Below are the code and all the weights of a small trained network. Each question names an input and a target symbol and asks about switching units off, where a switched-off unit gives its printed mean instead of its output.

import numpy as np


def w(rows, s, z=0):
    codes = np.array(rows[::2]) - 128.0
    scale = np.full(codes.shape[1], s)
    scale[-1] = z or s
    return codes * scale


def softmax(a):
    e = np.exp(a - a.max(-1, keepdims=True))
    return e / e.sum(-1, keepdims=True)


def log_softmax(a):
    a = a - a.max(-1, keepdims=True)
    return a - np.log(np.exp(a).sum(-1, keepdims=True))


def net(x, mask):
    ids = ['ΓΔΘΩαβελμξπστφψ'.index(c) for c in x.split()]
    T = len(ids)
    res = E[ids] + P[:T]
    u = 0
    for l in range(3):
        r = res
        for j in range(2):
            rows = slice(2 * j, 2 * j + 2)
            q, k, v = (r @ M[l][rows].T for M in (Q, K, V))
            z = softmax(np.where(np.tri(T) > 0, q @ k.T / 2**0.5, -1e9)) @ v
            o = O[l][rows]
            res = res + np.where(mask[u + j], z, o[:, -1]) @ o[:, :-1]
        u += 2
    return log_softmax(res[-1] @ U[:, :-1].T + U[:, -1])


Q, K, V, O = {}, {}, {}, {}
E = w([
[118,135,110,124,184,100,94,118],'Γ',
[124,154,107,159,142,79,135,87],'Δ',
[117,76,158,146,185,64,151,97],'Θ',
[121,162,142,136,153,90,72,145],'Ω',
[128,151,139,136,130,2,150,103],'α',
[139,95,90,116,68,112,109,172],'β',
[118,98,112,78,96,96,175,117],'ε',
[217,172,138,167,83,86,73,131],'λ',
[82,127,168,89,154,107,114,154],'μ',
[137,173,146,185,83,131,78,153],'ξ',
[113,99,160,139,97,75,49,133],'π',
[168,85,174,170,142,45,107,151],'σ',
[112,140,166,136,76,95,158,130],'τ',
[56,174,149,75,118,109,113,101],'φ',
[150,145,132,132,151,106,147,154],'ψ',
],0.021)
P = w([
[87,88,65,32,138,50,123,227],'0',
[226,69,207,43,68,85,77,81],'1',
[236,140,200,49,107,180,93,86],'2',
[206,148,192,50,114,154,126,88],'3',
[187,161,164,74,125,112,150,94],'4',
[171,165,156,97,123,91,159,100],'5',
[156,172,135,107,120,71,167,121],'6',
[131,180,110,114,128,58,172,136],'7',
[110,171,103,124,144,57,184,145],'8',
[89,176,81,136,147,28,191,160],'9',
[72,158,73,149,157,32,189,174],'10',
[28,143,59,150,183,50,197,193],'11',
[46,142,38,176,147,1,186,186],'12',
],0.0071)
Q[0] = w([
[73,134,132,212,111,150,135,97],'0.h1',
[165,93,182,133,161,254,136,134],'0.h1',
[117,157,148,54,150,41,153,112],'0.h2',
[119,132,67,102,113,95,154,81],'0.h2',
],0.0098)
K[0] = w([
[201,30,111,23,134,106,101,196],'0.h1',
[249,97,175,29,65,125,55,1],'0.h1',
[94,132,80,116,127,67,157,249],'0.h2',
[85,120,171,147,211,60,70,195],'0.h2',
],0.0066)
V[0] = w([
[86,139,88,123,1,82,78,34],'0.h1',
[96,143,247,182,53,150,221,215],'0.h1',
[148,142,183,136,161,85,98,138],'0.h2',
[111,162,54,138,151,86,121,220],'0.h2',
],0.0082)
O[0] = w([
[76,147,96,156,50,96,79,46,211],'0.h1',
[116,104,245,176,14,163,162,176,139],'0.h1',
[137,127,186,104,121,91,139,167,149],'0.h2',
[143,218,135,162,70,136,125,132,253],'0.h2',
],0.011,0.005)
Q[1] = w([
[113,155,128,174,132,58,137,146],'1.h1',
[132,137,154,243,175,165,140,46],'1.h1',
[217,112,134,76,101,129,128,103],'1.h2',
[118,151,89,133,96,1,157,181],'1.h2',
],0.0085)
K[1] = w([
[36,124,107,179,168,137,183,154],'1.h1',
[163,182,211,113,161,112,87,102],'1.h1',
[105,146,180,192,153,170,156,60],'1.h2',
[1,131,108,160,173,78,129,183],'1.h2',
],0.0088)
V[1] = w([
[96,131,104,80,150,158,172,79],'1.h1',
[123,14,71,19,51,138,175,141],'1.h1',
[49,245,120,87,115,193,142,162],'1.h2',
[30,122,190,125,164,134,2,122],'1.h2',
],0.0079)
O[1] = w([
[150,92,189,127,147,153,80,98,101],'1.h1',
[113,161,165,249,250,119,125,97,254],'1.h1',
[122,219,175,135,184,179,122,117,170],'1.h2',
[40,137,167,105,160,101,121,166,123],'1.h2',
],0.012,0.0066)
Q[2] = w([
[130,190,114,150,153,34,172,159],'2.h1',
[89,103,90,129,121,187,156,170],'2.h1',
[54,42,89,134,164,254,143,109],'2.h2',
[156,138,155,107,101,182,96,104],'2.h2',
],0.0099)
K[2] = w([
[134,225,33,147,84,133,99,255],'2.h1',
[86,38,166,99,129,221,98,157],'2.h1',
[207,163,160,50,93,116,9,120],'2.h2',
[170,92,198,73,104,111,92,91],'2.h2',
],0.0081)
V[2] = w([
[114,160,74,170,132,176,52,144],'2.h1',
[47,111,125,125,144,89,151,104],'2.h1',
[167,109,146,195,153,138,1,163],'2.h2',
[112,156,118,133,126,127,203,110],'2.h2',
],0.0096)
O[2] = w([
[116,45,118,146,102,182,66,191,254],'2.h1',
[118,106,93,83,144,153,254,104,154],'2.h1',
[64,204,59,161,91,115,220,242,131],'2.h2',
[194,79,63,111,123,184,129,71,228],'2.h2',
],0.0094,0.0079)
U = w([
[139,117,69,87,164,145,100,136,98],'Γ',
[140,150,59,96,70,157,133,87,64],'Δ',
[113,34,123,92,111,129,171,148,141],'Θ',
[130,124,128,87,140,150,106,157,131],'Ω',
[149,167,122,130,79,81,149,94,2],'α',
[106,146,90,216,98,140,158,151,186],'β',
[138,77,133,209,160,192,137,41,229],'ε',
[174,161,158,164,95,112,77,136,32],'λ',
[95,123,244,117,160,184,140,185,124],'μ',
[110,80,114,130,41,248,107,152,159],'ξ',
[49,78,164,152,101,62,87,128,86],'π',
[164,50,174,155,113,66,159,185,76],'σ',
[109,111,242,169,1,182,177,128,91],'τ',
[75,187,150,108,100,188,102,107,94],'φ',
[237,137,183,101,139,216,192,217,213],'ψ',
],0.006,0.0066)

Each question gives the input, a string of symbols that net reads in full, and the target symbol t.
The units are the heads (2 rows each of Q, K, V and O). Each row of codes is followed by its name. A weight is (code - 128) times the scale printed after its matrix; where a second scale follows, it is the last column's (O and U).
mask holds one flag per head, layer by layer. A switched-off head (its flag False) gives its mean, the last column of its rows in O, instead of its output. The means were averaged over made-up inputs and are rounded, as every weight is.
A unit's drop is (log p(t) with every unit on - log p(t) with that unit switched off) / (log p(t) with every unit on - log p(t) with every unit switched off).
The circuit of an input: a set's keep is (log p(t) with only the set's units on - log p(t) with every unit switched off) / (log p(t) with every unit on - log p(t) with every unit switched off). Starting from all 6 units, units are removed one at a time, each time the one whose removal leaves the highest keep (on an exact tie, the one counted first), for as long as the keep stays at least 0.8.
circuit, biggest first: the units of the circuit, biggest drop first
most important unit: the unit with the biggest drop
which heads matter: for each layer, one digit per head in row order, 1 if its drop is at least 0.15 and else 0, layers parted by /
drop when u is switched off: that unit's drop, to one decimal
input ε β ψ, target β: most important unit -> 1.h1
input π τ ε α, target Θ: circuit, biggest first -> 2.h1, 1.h2, 1.h1
input ε σ β, target β: which heads matter -> 00 / 10 / 01
input π β β ε Θ β ε, target Θ: which heads matter -> 10 / 01 / 10
input τ ψ λ φ τ φ ψ ε ε β, target ε: which heads matter -> 10 / 11 / 01
input φ μ ε ψ μ β, target μ: circuit, biggest first -> 1.h2, 0.h1
input τ ε Θ π φ ε ε μ, target ε: circuit, biggest first -> 2.h2, 1.h1, 0.h1
input ε Ω α ε φ ε φ τ ε β τ, target τ: which heads matter -> 10 / 10 / 00
input Θ ε ε α, target α: circuit, biggest first -> 2.h1, 1.h2
input ε π ε β, target β: circuit, biggest first -> 1.h1, 2.h2
input μ ε μ τ ε β β β ε ε λ ε, target ε: which heads matter -> 00 / 00 / 01
input α τ τ, target τ: which heads matter -> 10 / 00 / 00
input ε β τ, target β: circuit, biggest first -> 1.h1, 2.h2
input π ε β λ μ ε Θ, target Θ: circuit, biggest first -> 1.h2, 2.h1, 1.h1, 0.h2
input ψ ε ε β ε σ, target λ: most important unit -> 2.h1
input ψ ε ψ β ψ ε β β π, target λ: which heads matter -> 11 / 01 / 10
input ψ ε ψ, target λ: circuit, biggest first -> 2.h1, 1.h2, 0.h1, 0.h2
input β ψ ε β ε ξ, target ξ: which heads matter -> 01 / 10 / 10
input λ β β σ Γ ε ε π, target π: which heads matter -> 01 / 01 / 10
input σ φ ε, target α: most important unit -> 2.h1
input ψ π τ ε π, target λ: which heads matter -> 11 / 11 / 10
input β β τ β Ω β Γ ε τ ε, target ξ: circuit, biggest first -> 0.h2, 2.h1, 0.h1, 1.h2
input λ ε ε Δ β ε β ε μ τ π ψ μ, target μ: drop when 0.h1 is switched off -> 0.6
input β τ ε ξ β ε, target ξ: drop when 0.h2 is switched off -> 1.1
input ε μ β α, target β: drop when 1.h1 is switched off -> 2.6
input ε π β φ, target β: drop when 2.h2 is switched off -> 1.0
input φ Ω β π π ψ ε φ ψ τ π ε μ, target μ: circuit, biggest first -> 1.h2
